Each row has a name. Each question is about the rows just above it. Places in a row count from 1.

milap: [ 61.6  65.5 -14.4 -22.1 -23.7  -8.4  16.9 -16.7  42.4   7.0 -53.3  77.5
 -36.1  68.0 -16.2 -34.8  20.2  80.7   7.9  -8.0   5.2  57.7  -5.0  24.3
 -30.4  20.9  25.3 -40.2   8.9  41.2   5.9 -14.7 -12.4 -14.0   7.8 -31.1
  12.8  47.0  29.4  48.4  38.2  13.0 -52.6  85.8  22.3 -14.4  -3.9   0.6]
mafi: [ 38.1 -12.0  -9.2  -7.5   8.9 -23.4  22.8  -3.1 -28.1  15.1 -12.1 -13.1
   9.2 -14.6  28.8   5.9 -27.0 -35.9 -14.9  -4.6  -1.4 -20.5  -9.2 -26.9
  40.3 -13.9  43.6  -3.8 -12.5   1.3 -27.8  -1.9 -36.1  63.9 -25.0  -9.1
  -8.6  -0.4 -34.5  13.0  19.2 -39.8  14.6  27.1 -24.6   5.1  23.8  -6.5]
Dus: [-40.7   3.7 -12.0  -3.3  13.2  -5.2 -12.8  11.2   0.5 -10.6  -8.8 -53.0
 -19.8  34.8  32.7   9.5 -17.9  13.1  -4.9 -21.6  -8.5 -17.7   0.9  19.8
  -1.5  37.0  -7.8  23.1   6.0  38.6  12.3   1.1 -37.2  25.0  29.9  11.7
  11.1 -46.9  24.3 -16.5 -35.7   6.2  17.0  35.0  -5.7  14.3  28.2   6.6]
Vati: [-19.8  15.5 -10.1   2.3  30.2  28.4  -9.6 -47.0 -17.9 -22.5  -9.5  16.2
   0.5  19.1 -10.6 -25.7   8.6  10.5 -12.5 -13.3  14.6 -20.2 -13.1  -2.5
 -18.2   6.9 -21.2  -8.9   0.4   4.0   1.0  23.8   7.0   4.9  10.7 -40.2
  -3.6  -7.0  30.4  22.1  -2.4   8.6 -30.2   8.1   8.0  17.5 -35.7   5.9]
lapor: [ 29.2  17.1   7.5  26.8  -7.9   3.0  -4.9  -8.8   9.9 -14.9 -19.6  21.2
   1.3  23.1 -28.8 -57.2   9.2  32.0   0.4  15.1 -11.7   7.1  14.6  -0.7
 -20.3   7.8 -39.8   8.9  18.6  -0.9  -5.3  30.5  61.6 -29.4  23.2 -11.6
   5.6   7.5 -13.0   2.6 -28.2  25.1  -2.0 -18.1  -2.9 -13.0 -14.5   3.0]
putu: [ 33.1  -2.9  26.0 -27.2  -9.1  -4.5   7.5  -5.3  17.7   0.9  16.1   6.4
  14.0   7.3   4.9 -57.6  -6.5   7.0   9.5   3.8  23.0  -1.2  31.3 -12.7
  -9.2 -10.2  -0.4  -1.3  12.8   1.7  -4.5  12.9  13.3  -5.4  25.9  -0.5
   4.0   0.8   6.0  -6.0  -6.8   7.2   7.0 -13.6 -12.4 -17.8   5.3   6.9]
Fetav: [ 41.5  64.0 -24.9 -23.7 -23.1 -24.1   8.4  -7.8  86.0  10.9 -26.0  48.4
 -49.7  60.0 -12.0 -29.2  20.1  43.2  -5.0 -12.3   3.9  68.8 -27.0  35.6
  -5.8  14.1   0.5 -46.1   6.6  38.8 -14.4 -13.3   6.4 -26.0   3.1 -28.1
  14.1  57.6  34.3  70.8   3.8   7.0 -76.3  70.2   9.3 -13.1   0.4 -28.0]
vigi: [-40.7   3.7 -12.0  -3.3  13.2  -5.2 -12.8  11.2   0.5 -10.6  -8.8 -53.0
 -19.8  34.8  32.7 -30.2 -17.9  13.1  -4.9 -21.6  -8.5 -17.7 -11.9  19.8
  -1.5  37.0  -7.8  23.1   6.0  38.6  12.3   1.1 -37.2  25.0  29.9  11.7
  11.1 -46.9  24.3 -16.5 -35.7   6.2  17.0  35.0  -5.7  14.3  28.2   6.6]
Fivo: [-40.7   3.7 -12.0  -3.3  13.2  -5.2 -12.8  11.2   0.5 -10.6  -8.8 -53.0
 -19.8  34.8  32.7   9.5 -17.9  13.1  -4.9 -21.6  -8.5 -17.7   0.9  19.8
  -1.5  37.0  -7.8  23.1   6.0  38.6  12.3   1.1 -37.2  31.1 -31.3 -27.1
  10.6   3.0   5.2   3.2  15.2  18.7 -23.6   5.2  -3.3  42.0 -24.6  26.8]
gevem: [-23.9   4.0 -10.7 -21.3  13.3 -11.0  -4.7   8.3  26.9 -30.0 -12.3 -42.8
 -14.9  27.1  27.7  -4.6 -26.6  -9.4  -2.1 -43.5  20.6 -32.8   7.7   6.4
  31.2  26.2 -13.3  12.5   2.6  41.5  21.5  12.9  -9.1  -0.1  52.4  11.6
  -8.7 -56.4   8.2   3.9 -36.3  12.5  11.6  34.5 -25.9   3.2  49.0 -23.7]
Changed vigi: [-40.7   3.7 -12.0  -3.3  13.2  -5.2 -12.8  11.2   0.5 -10.6  -8.8 -53.0
 -19.7  34.8  32.7 -30.2 -17.9  13.1  -4.9 -21.6  -8.5 -17.7 -11.9  19.8
  -1.5  37.0  -7.8  23.1   6.0  38.6  12.3   1.1 -37.2  25.0  29.9  11.7
  11.1 -46.9  24.3 -16.5 -35.7   6.2  17.0  35.0  -5.7  14.3  28.2   6.6]. Place and old value: => 13, [-19.8]
lapor in full: => [ 29.2  17.1   7.5  26.8  -7.9   3.0  -4.9  -8.8   9.9 -14.9 -19.6  21.2
   1.3  23.1 -28.8 -57.2   9.2  32.0   0.4  15.1 -11.7   7.1  14.6  -0.7
 -20.3   7.8 -39.8   8.9  18.6  -0.9  -5.3  30.5  61.6 -29.4  23.2 -11.6
   5.6   7.5 -13.0   2.6 -28.2  25.1  -2.0 -18.1  -2.9 -13.0 -14.5   3.0]

